Here is a tiny trained network, its code and every weight. The questions are about switching its units off for an input and a class, where a switched-off unit gives its printed mean instead of its output.

import numpy as np


def w(rows, s, z=0):
    codes = np.array(rows[::2]) - 128.0
    scale = np.full(codes.shape[1], s)
    scale[-1] = z or s
    return codes * scale


def norm(h):
    return h / np.sqrt((h * h).mean(-1, keepdims=True) + 1e-5)


def f(y):
    return y / 2 * (1 + np.tanh(0.7978845608 * (y + 0.044715 * y**3)))


def log_softmax(a):
    a = a - a.max(-1, keepdims=True)
    return a - np.log(np.exp(a).sum(-1, keepdims=True))


def net(x, mask):
    res = np.array(x, float).reshape(1, 2) / 4 @ E
    u = 0
    for l in range(2):
        y = f(norm(res) @ A[l][:, :-1].T + A[l][:, -1])
        res = res + np.where(mask[u : u + 11], y, B[l][:, -1]) @ B[l][:, :-1]
        u += 11
    return log_softmax(norm(res)[-1] @ U[:, :-1].T + U[:, -1])


A, B = {}, {}
E = w([
[193,173,3],'x0',
[13,178,161],'x1',
],0.0039)
A[0] = w([
[128,115,44,161],'0.n1',
[100,152,206,253],'0.n2',
[186,78,243,7],'0.n3',
[106,176,53,115],'0.n4',
[53,150,114,173],'0.n5',
[157,83,128,27],'0.n6',
[254,73,137,98],'0.n7',
[96,117,138,86],'0.n8',
[138,168,159,79],'0.n9',
[169,127,187,112],'0.n10',
[119,150,173,157],'0.n11',
],0.0067,0.00056)
B[0] = w([
[225,107,131,169],'0.n1',
[104,219,91,218],'0.n2',
[252,100,207,228],'0.n3',
[173,147,178,186],'0.n4',
[71,103,91,195],'0.n5',
[121,102,124,135],'0.n6',
[103,39,88,253],'0.n7',
[95,173,135,140],'0.n8',
[117,144,135,128],'0.n9',
[177,112,142,149],'0.n10',
[127,197,126,155],'0.n11',
],0.0047,0.0026)
A[1] = w([
[161,88,223,114],'1.n1',
[103,86,213,163],'1.n2',
[165,81,87,73],'1.n3',
[208,126,77,169],'1.n4',
[38,142,150,157],'1.n5',
[188,187,44,114],'1.n6',
[100,108,182,186],'1.n7',
[60,155,141,51],'1.n8',
[2,129,133,165],'1.n9',
[114,228,64,251],'1.n10',
[24,124,82,132],'1.n11',
],0.0086,0.0025)
B[1] = w([
[125,190,145,190],'1.n1',
[182,242,86,190],'1.n2',
[118,99,77,164],'1.n3',
[43,113,112,219],'1.n4',
[159,44,93,217],'1.n5',
[78,229,113,192],'1.n6',
[172,197,79,173],'1.n7',
[49,27,80,169],'1.n8',
[143,15,122,246],'1.n9',
[64,116,220,253],'1.n10',
[148,33,254,193],'1.n11',
],0.0048,0.0041)
U = w([
[64,25,201,216],'0',
[201,186,181,188],'1',
[203,28,48,160],'2',
[129,108,130,2],'3',
[250,88,165,83],'4',
[90,164,54,172],'5',
[30,192,161,94],'6',
],0.015,0.0059)

Each question gives the input, the list of numbers given to net, and the class t.
The units are the neurons (one row each of A and B). Each row of codes is followed by its name. A weight is (code - 128) times the scale printed after its matrix; where a second scale follows, it is the last column's (A, B and U).
mask holds one flag per neuron, layer by layer. A switched-off neuron (its flag False) gives its mean, the last column of its row in B, instead of its output. The means were averaged over made-up inputs and are rounded, as every weight is.
A unit's drop is (log p(t) with every unit on - log p(t) with that unit switched off) / (log p(t) with every unit on - log p(t) with every unit switched off).
The circuit of an input: a set's keep is (log p(t) with only the set's units on - log p(t) with every unit switched off) / (log p(t) with every unit on - log p(t) with every unit switched off). Starting from the 12 units with the biggest drops (on a tie, the unit counted first), units are removed one at a time, each time the one whose removal leaves the highest keep (on an exact tie, the one counted first), for as long as the keep stays at least 0.8.
units of the circuit, in order: the units of the circuit, biggest drop first
top k neurons: the k neurons with the biggest drops, biggest first
top k neurons in layer l: the k neurons of layer l with the biggest drops, biggest first
drop of u: that unit's drop, to one decimal
input [7,4], class 6: units of the circuit, in order	[1.n10]
input [-6,-6], class 4: top 2 neurons in layer 0	[0.n3 0.n7]
input [2,2], class 6: top 2 neurons	[0.n4 0.n1]
input [-8,1], class 1: top 2 neurons	[0.n3 1.n2]
input [6,5], class 6: top 2 neurons in layer 1	[1.n10 1.n6]
input [5,-3], class 5: top 2 neurons	[1.n6 0.n3]
input [-2,-3], class 4: top 3 neurons in layer 0	[0.n3 0.n7 0.n5]
input [6,7], class 0: top 2 neurons in layer 0	[0.n3 0.n5]
input [-4,0], class 1: drop of 0.n3	0.6
input [-3,-3], class 4: top 3 neurons	[0.n3 1.n6 0.n7]
input [7,5], class 6: drop of 1.n10	0.2
input [3,1], class 6: drop of 0.n7	0.1
